Here is a tiny trained network, its code and every weight. The questions are about switching its units off for an input and a target symbol, where a switched-off unit gives its printed mean instead of its output.

import numpy as np


def w(rows, s, z=0):
    codes = np.array(rows[::2]) - 128.0
    scale = np.full(codes.shape[1], s)
    scale[-1] = z or s
    return codes * scale


def norm(h):
    return h / np.sqrt((h * h).mean(-1, keepdims=True) + 1e-5)


def f(y):
    return y / 2 * (1 + np.tanh(0.7978845608 * (y + 0.044715 * y**3)))


def softmax(a):
    e = np.exp(a - a.max(-1, keepdims=True))
    return e / e.sum(-1, keepdims=True)


def log_softmax(a):
    a = a - a.max(-1, keepdims=True)
    return a - np.log(np.exp(a).sum(-1, keepdims=True))


def net(x, mask):
    ids = ['βζημσω'.index(c) for c in x.split()]
    T = len(ids)
    res = E[ids] + P[:T]
    u = 0
    for l in range(3):
        q, k, v = (norm(res) @ M[l].T for M in (Q, K, V))
        z = softmax(np.where(np.tri(T) > 0, q @ k.T / 2**0.5, -1e9)) @ v
        res = res + np.where(mask[u], z, O[l][:, -1]) @ O[l][:, :-1]
        u += 1
        y = f(norm(res) @ A[l][:, :-1].T + A[l][:, -1])
        res = res + np.where(mask[u : u + 8], y, B[l][:, -1]) @ B[l][:, :-1]
        u += 8
    return log_softmax(norm(res)[-1] @ U[:, :-1].T + U[:, -1])


Q, K, V, O, A, B = {}, {}, {}, {}, {}, {}
E = w([
[125,67,162,144,151,149,49,106,215],'β',
[96,245,45,116,100,211,123,88,195],'ζ',
[116,145,183,213,174,132,170,129,182],'η',
[138,73,137,109,51,82,164,48,161],'μ',
[106,168,142,245,128,86,174,244,97],'σ',
[123,110,152,136,49,15,118,200,154],'ω',
],0.013)
P = w([
[139,78,173,156,82,135,130,124,131],'0',
[202,183,156,203,86,99,110,59,145],'1',
[254,132,66,153,143,99,124,66,173],'2',
[173,142,19,99,196,173,119,113,58],'3',
[73,180,60,89,193,97,136,85,46],'4',
[82,175,197,116,110,153,112,96,63],'5',
[141,108,97,76,142,183,147,147,65],'6',
[144,100,140,134,70,162,152,188,143],'7',
[41,101,207,105,71,135,165,146,123],'8',
[64,123,108,66,112,121,183,170,186],'9',
[165,135,104,147,85,159,151,138,179],'10',
],0.0088)
Q[0] = w([
[218,110,21,123,186,113,140,173,129],'0.h1',
[252,123,169,209,1,194,141,155,226],'0.h1',
],0.0085)
K[0] = w([
[87,157,144,171,101,99,105,89,153],'0.h1',
[11,115,172,105,98,156,146,145,122],'0.h1',
],0.012)
V[0] = w([
[76,213,41,197,13,163,140,184,38],'0.h1',
[86,190,115,136,127,125,177,2,140],'0.h1',
],0.0046)
O[0] = w([
[30,108,19,149,131,104,85,119,92,2],'0.h1',
[132,49,254,167,34,152,183,39,115,141],'0.h1',
],0.0078,0.0029)
A[0] = w([
[52,99,111,125,9,186,128,172,189,249],'0.n1',
[182,129,87,183,54,63,158,121,70,237],'0.n2',
[193,73,163,177,109,116,83,49,179,229],'0.n3',
[141,76,126,96,84,82,159,134,153,244],'0.n4',
[143,225,151,248,157,129,254,135,105,152],'0.n5',
[120,160,120,171,163,148,139,210,99,158],'0.n6',
[37,146,172,140,88,143,142,66,126,251],'0.n7',
[125,161,163,102,75,83,55,184,145,157],'0.n8',
],0.0064,0.0019)
B[0] = w([
[174,97,129,124,184,63,119,86,229,202],'0.n1',
[3,202,115,99,207,149,116,15,90,155],'0.n2',
[39,200,32,14,156,168,179,75,85,254],'0.n3',
[70,171,149,204,150,92,161,87,43,162],'0.n4',
[77,126,88,131,146,213,104,143,147,224],'0.n5',
[93,173,101,83,168,62,71,38,146,148],'0.n6',
[211,100,46,102,151,142,113,57,196,181],'0.n7',
[188,210,195,128,232,57,169,95,63,152],'0.n8',
],0.0055,0.0075)
Q[1] = w([
[166,190,211,66,81,127,254,71,170],'1.h1',
[219,38,122,194,43,94,113,204,17],'1.h1',
],0.0055)
K[1] = w([
[95,69,91,100,118,158,95,217,153],'1.h1',
[176,228,86,77,96,239,108,2,141],'1.h1',
],0.0053)
V[1] = w([
[197,68,159,50,135,90,103,8,165],'1.h1',
[106,120,110,182,167,253,145,172,220],'1.h1',
],0.0044)
O[1] = w([
[252,148,150,188,149,237,190,18,168,165],'1.h1',
[44,51,241,140,3,152,57,157,153,253],'1.h1',
],0.0068,0.0028)
A[1] = w([
[164,141,156,168,67,143,243,132,108,89],'1.n1',
[50,135,71,132,107,92,70,179,94,97],'1.n2',
[140,195,173,178,91,72,154,153,85,245],'1.n3',
[145,151,212,91,208,153,60,168,110,190],'1.n4',
[99,101,122,142,68,104,87,52,127,31],'1.n5',
[133,145,102,183,153,171,43,161,176,158],'1.n6',
[108,111,133,3,154,140,101,90,198,183],'1.n7',
[163,157,103,144,194,174,96,104,163,171],'1.n8',
],0.0074,0.0012)
B[1] = w([
[128,48,125,94,208,98,122,110,87,137],'1.n1',
[186,61,183,193,152,150,121,127,107,160],'1.n2',
[98,140,89,163,177,144,107,136,254,135],'1.n3',
[198,175,83,166,147,115,154,151,86,159],'1.n4',
[84,109,140,72,126,106,123,99,97,154],'1.n5',
[111,102,134,74,109,75,94,195,95,174],'1.n6',
[80,181,136,237,116,142,129,182,132,255],'1.n7',
[86,66,103,129,171,126,188,143,146,203],'1.n8',
],0.0077,0.0081)
Q[2] = w([
[205,60,89,154,111,63,158,156,88],'2.h1',
[58,138,146,159,255,77,126,106,178],'2.h1',
],0.0059)
K[2] = w([
[146,240,115,133,231,173,2,212,133],'2.h1',
[193,69,135,164,4,168,197,112,210],'2.h1',
],0.0055)
V[2] = w([
[150,153,168,90,209,210,96,227,163],'2.h1',
[161,71,150,157,254,124,136,84,123],'2.h1',
],0.0056)
O[2] = w([
[102,189,136,63,164,171,59,113,176,166],'2.h1',
[101,108,143,5,50,145,177,175,91,253],'2.h1',
],0.012,0.0019)
A[2] = w([
[121,56,107,92,85,84,175,104,79,101],'2.n1',
[84,92,107,123,83,78,148,146,120,144],'2.n2',
[146,124,124,108,108,115,158,165,96,20],'2.n3',
[122,178,130,110,143,77,65,90,179,158],'2.n4',
[113,92,209,112,87,97,142,142,157,248],'2.n5',
[255,91,186,83,118,168,186,85,133,132],'2.n6',
[145,152,162,137,126,143,102,202,149,172],'2.n7',
[116,161,145,139,156,109,151,158,55,89],'2.n8',
],0.009,0.0014)
B[2] = w([
[190,231,140,153,135,98,48,179,182,186],'2.n1',
[165,131,181,177,82,121,127,250,112,188],'2.n2',
[185,172,96,64,116,80,116,196,253,94],'2.n3',
[122,157,168,79,168,134,117,133,101,235],'2.n4',
[135,140,124,90,181,154,206,90,99,244],'2.n5',
[145,91,155,172,66,109,100,204,112,252],'2.n6',
[164,180,92,158,84,177,111,180,93,248],'2.n7',
[141,137,146,176,120,137,152,121,145,152],'2.n8',
],0.0077,0.0028)
U = w([
[254,190,200,139,143,148,157,192,121,221],'β',
[126,93,136,193,160,131,59,28,162,159],'ζ',
[52,147,214,95,126,171,134,109,126,183],'η',
[158,51,140,182,84,72,219,104,78,45],'μ',
[73,122,102,136,120,25,29,218,52,99],'σ',
[176,151,62,80,251,22,167,133,105,1],'ω',
],0.007,0.00076)

Each question gives the input, a string of symbols that net reads in full, and the target symbol t.
The units are the heads (2 rows each of Q, K, V and O) and the neurons (one row each of A and B). Each row of codes is followed by its name. A weight is (code - 128) times the scale printed after its matrix; where a second scale follows, it is the last column's (O, A, B and U).
mask holds one flag per unit, layer by layer, with each layer's heads first. A switched-off unit (its flag False) gives its mean, the last column of its rows in O or B, instead of its output. The means were averaged over made-up inputs and are rounded, as every weight is.
A unit's drop is (log p(t) with every unit on - log p(t) with that unit switched off) / (log p(t) with every unit on - log p(t) with every unit switched off).
The circuit of an input: a set's keep is (log p(t) with only the set's units on - log p(t) with every unit switched off) / (log p(t) with every unit on - log p(t) with every unit switched off). Starting from the 12 units with the biggest drops (on a tie, the unit counted first), units are removed one at a time, each time the one whose removal leaves the highest keep (on an exact tie, the one counted first), for as long as the keep stays at least 0.8.
circuit, biggest first: the units of the circuit, biggest drop first
most important unit: the unit with the biggest drop
k most important neurons: the k neurons with the biggest drops, biggest first
k most important neurons of layer l: the k neurons of layer l with the biggest drops, biggest first
input η μ η ω β η σ η μ, target σ: circuit, biggest first => (0.h1)
input ζ ω η β σ, target μ: circuit, biggest first => (0.h1, 2.h1)
input β σ η ζ β β σ β ω σ ζ, target ω: circuit, biggest first => (0.h1, 1.h1, 0.n5)
input ζ η β β β μ, target β: circuit, biggest first => (2.n1, 2.h1)
input β β η β β β β η ω, target β: circuit, biggest first => (0.h1, 1.h1)
input ζ η ζ μ η β ω, target μ: circuit, biggest first => (0.h1, 2.h1)
input η β ω β η σ σ β η β η, target ζ: 3 most important neurons => (0.n5, 0.n2, 0.n6)
input η β β ζ η, target β: 3 most important neurons => (1.n4, 0.n3, 2.n7)
input η β β σ σ η ζ ζ β, target ζ: 3 most important neurons of layer 0 => (0.n5, 0.n3, 0.n6)
input β μ ζ η ζ, target ζ: 3 most important neurons => (0.n7, 0.n3, 0.n2)
input β η η σ, target η: 2 most important neurons => (0.n2, 1.n7)
input β σ η ζ β η β ω, target η: circuit, biggest first => (2.h1, 0.n2)
input η β β β ω ω ω σ, target ω: circuit, biggest first => (1.h1, 0.n6, 1.n7)
input β ζ σ ζ β β ω β μ, target ω: circuit, biggest first => (0.h1, 1.h1)
input η ζ β, target η: circuit, biggest first => (0.n3, 0.n7)
input β μ η β β σ η, target σ: most important unit => 0.n3
input β η β ω ω η β β β, target β: circuit, biggest first => (0.h1, 1.n4)
input η σ η μ η β η β σ ω, target ω: circuit, biggest first => (0.n8, 2.n5)
input η β β μ β σ ζ β β, target ζ: 4 most important neurons of layer 0 => (0.n1, 0.n2, 0.n5, 0.n3)
input ζ σ β, target σ: circuit, biggest first => (1.h1)
input μ β η, target μ: 2 most important neurons => (2.n6, 0.n3)
input ω ζ σ ω, target ω: 4 most important neurons => (0.n2, 0.n8, 1.n7, 0.n5)
input β β β, target β: 2 most important neurons of layer 0 => (0.n5, 0.n2)
input β β ω σ ζ β, target σ: 2 most important neurons => (1.n6, 0.n3)
input μ ζ β σ η, target β: 2 most important neurons => (0.n3, 0.n2)
